Here is a tiny trained network, its code and every weight. The questions are about switching its units off for an input and a class, where a switched-off unit gives its printed mean instead of its output.

import numpy as np


def w(rows, s, z=0):
    codes = np.array(rows[::2]) - 128.0
    scale = np.full(codes.shape[1], s)
    scale[-1] = z or s
    return codes * scale


def f(y):
    return np.maximum(y, 0)


def log_softmax(a):
    a = a - a.max(-1, keepdims=True)
    return a - np.log(np.exp(a).sum(-1, keepdims=True))


def net(x, mask):
    res = np.array(x, float).reshape(1, 7) / 4 @ E
    y = f(res @ A[0][:, :-1].T + A[0][:, -1])
    res = res + np.where(mask, y, B[0][:, -1]) @ B[0][:, :-1]
    return log_softmax(res[-1] @ U[:, :-1].T + U[:, -1])


A, B = {}, {}
E = w([
[115,130,144,81,126,180,89,105,255],'x0',
[206,115,228,225,79,96,146,152,166],'x1',
[81,198,155,46,165,139,103,98,93],'x2',
[77,77,201,93,195,34,122,77,112],'x3',
[173,167,128,95,176,204,204,127,76],'x4',
[55,63,178,132,125,132,109,39,141],'x5',
[198,179,166,135,211,151,130,88,74],'x6',
],0.0096)
A[0] = w([
[78,61,133,182,31,49,96,152,226,124],'N1',
[135,108,116,160,129,136,124,78,98,43],'N2',
[198,135,197,144,197,95,89,111,143,144],'N3',
[113,116,66,169,86,122,126,166,68,87],'N4',
[189,125,168,161,106,187,166,143,171,183],'N5',
[8,113,156,74,169,118,151,79,124,128],'N6',
[120,93,144,203,107,104,134,112,106,12],'N7',
[116,156,61,69,157,193,124,140,161,74],'N8',
[66,171,99,104,93,134,59,172,169,67],'N9',
[116,147,117,127,83,81,50,103,111,128],'N10',
[103,121,107,78,164,113,108,105,111,72],'N11',
[184,162,120,174,101,159,124,145,113,82],'N12',
[136,86,91,114,156,127,179,142,105,1],'N13',
[166,132,76,124,111,84,152,197,91,146],'N14',
[187,151,175,159,87,175,122,147,182,133],'N15',
],0.014,0.0055)
B[0] = w([
[249,17,106,54,152,139,70,141,119,254],'N1',
[138,118,163,79,145,162,152,176,145,140],'N2',
[114,123,189,114,76,49,134,104,108,204],'N3',
[117,152,174,149,191,107,193,127,107,175],'N4',
[82,127,85,204,67,150,104,121,89,205],'N5',
[90,21,182,159,124,169,98,142,112,231],'N6',
[167,136,60,113,133,141,55,136,148,166],'N7',
[136,105,54,126,35,161,46,155,159,197],'N8',
[70,114,187,71,140,123,91,82,153,182],'N9',
[136,133,160,109,191,150,187,150,105,164],'N10',
[112,113,153,167,140,187,75,136,81,174],'N11',
[111,112,135,172,134,185,153,136,126,181],'N12',
[143,149,141,137,96,70,92,81,94,143],'N13',
[89,178,150,224,105,142,158,91,60,187],'N14',
[113,154,85,203,4,123,102,135,113,203],'N15',
],0.011,0.02)
U = w([
[112,105,96,150,84,222,98,125,115,226],'0',
[62,197,75,36,84,159,109,118,244,69],'1',
[87,210,158,185,80,80,179,107,93,141],'2',
[117,158,130,90,165,125,176,181,177,11],'3',
[166,137,107,140,216,117,209,128,96,137],'4',
[103,73,217,72,158,100,117,108,115,252],'5',
[184,62,95,78,89,103,78,117,144,25],'6',
],0.011,0.0036)

Each question gives the input, the list of numbers given to net, and the class t.
The units are the neurons (one row each of A and B). Each row of codes is followed by its name. A weight is (code - 128) times the scale printed after its matrix; where a second scale follows, it is the last column's (A, B and U).
mask holds one flag per neuron, in row order. A switched-off neuron (its flag False) gives its mean, the last column of its row in B, instead of its output. The means were averaged over made-up inputs and are rounded, as every weight is.
A unit's drop is (log p(t) with every unit on - log p(t) with that unit switched off) / (log p(t) with every unit on - log p(t) with every unit switched off).
The circuit of an input: a set's keep is (log p(t) with only the set's units on - log p(t) with every unit switched off) / (log p(t) with every unit on - log p(t) with every unit switched off). Starting from the 12 units with the biggest drops (on a tie, the unit counted first), units are removed one at a time, each time the one whose removal leaves the highest keep (on an exact tie, the one counted first), for as long as the keep stays at least 0.8.
circuit, biggest first: the units of the circuit, biggest drop first
unit that matters most: the unit with the biggest drop
top k neurons: the k neurons with the biggest drops, biggest first
drop when u is switched off: that unit's drop, to one decimal
input [-6,4,3,5,-4,-5,-3], class 5: top 2 neurons -> [N8 N15]
input [-8,5,-5,-7,3,-1,-6], class 2: unit that matters most -> N4
input [-7,-7,-7,-1,4,5,-7], class 2: circuit, biggest first -> [N4 N13]
input [1,-8,3,-8,7,0,-8], class 1: circuit, biggest first -> [N9 N1 N5]
input [-5,-8,-8,-2,5,8,-7], class 5: circuit, biggest first -> [N4 N15]
input [-3,8,8,7,0,-6,7], class 2: top 2 neurons -> [N1 N6]
input [6,-1,8,-6,-3,-8,1], class 1: circuit, biggest first -> [N9 N6]
input [7,-5,1,6,-1,-5,-2], class 5: top 3 neurons -> [N9 N15 N5]
input [2,-7,-2,4,3,8,-6], class 5: top 2 neurons -> [N15 N5]
input [3,-2,2,-2,-3,-3,3], class 1: top 2 neurons -> [N1 N6]
input [-5,3,-5,7,-6,5,3], class 6: top 2 neurons -> [N1 N7]
input [1,-8,-6,4,2,8,-2], class 5: top 3 neurons -> [N15 N5 N6]
input [-5,8,-6,-8,4,-8,-7], class 2: top 2 neurons -> [N14 N4]
input [2,8,-4,-2,-2,2,-4], class 6: circuit, biggest first -> [N1]
input [-8,0,5,5,-4,-3,0], class 2: top 3 neurons -> [N1 N14 N9]
input [-7,-5,-1,-1,-6,-3,-1], class 4: drop when N8 is switched off -> 0.1
input [-3,-4,-8,-7,-3,8,3], class 6: drop when N14 is switched off -> 0.3
input [-5,5,-6,-1,-8,4,-2], class 6: drop when N1 is switched off -> 0.2
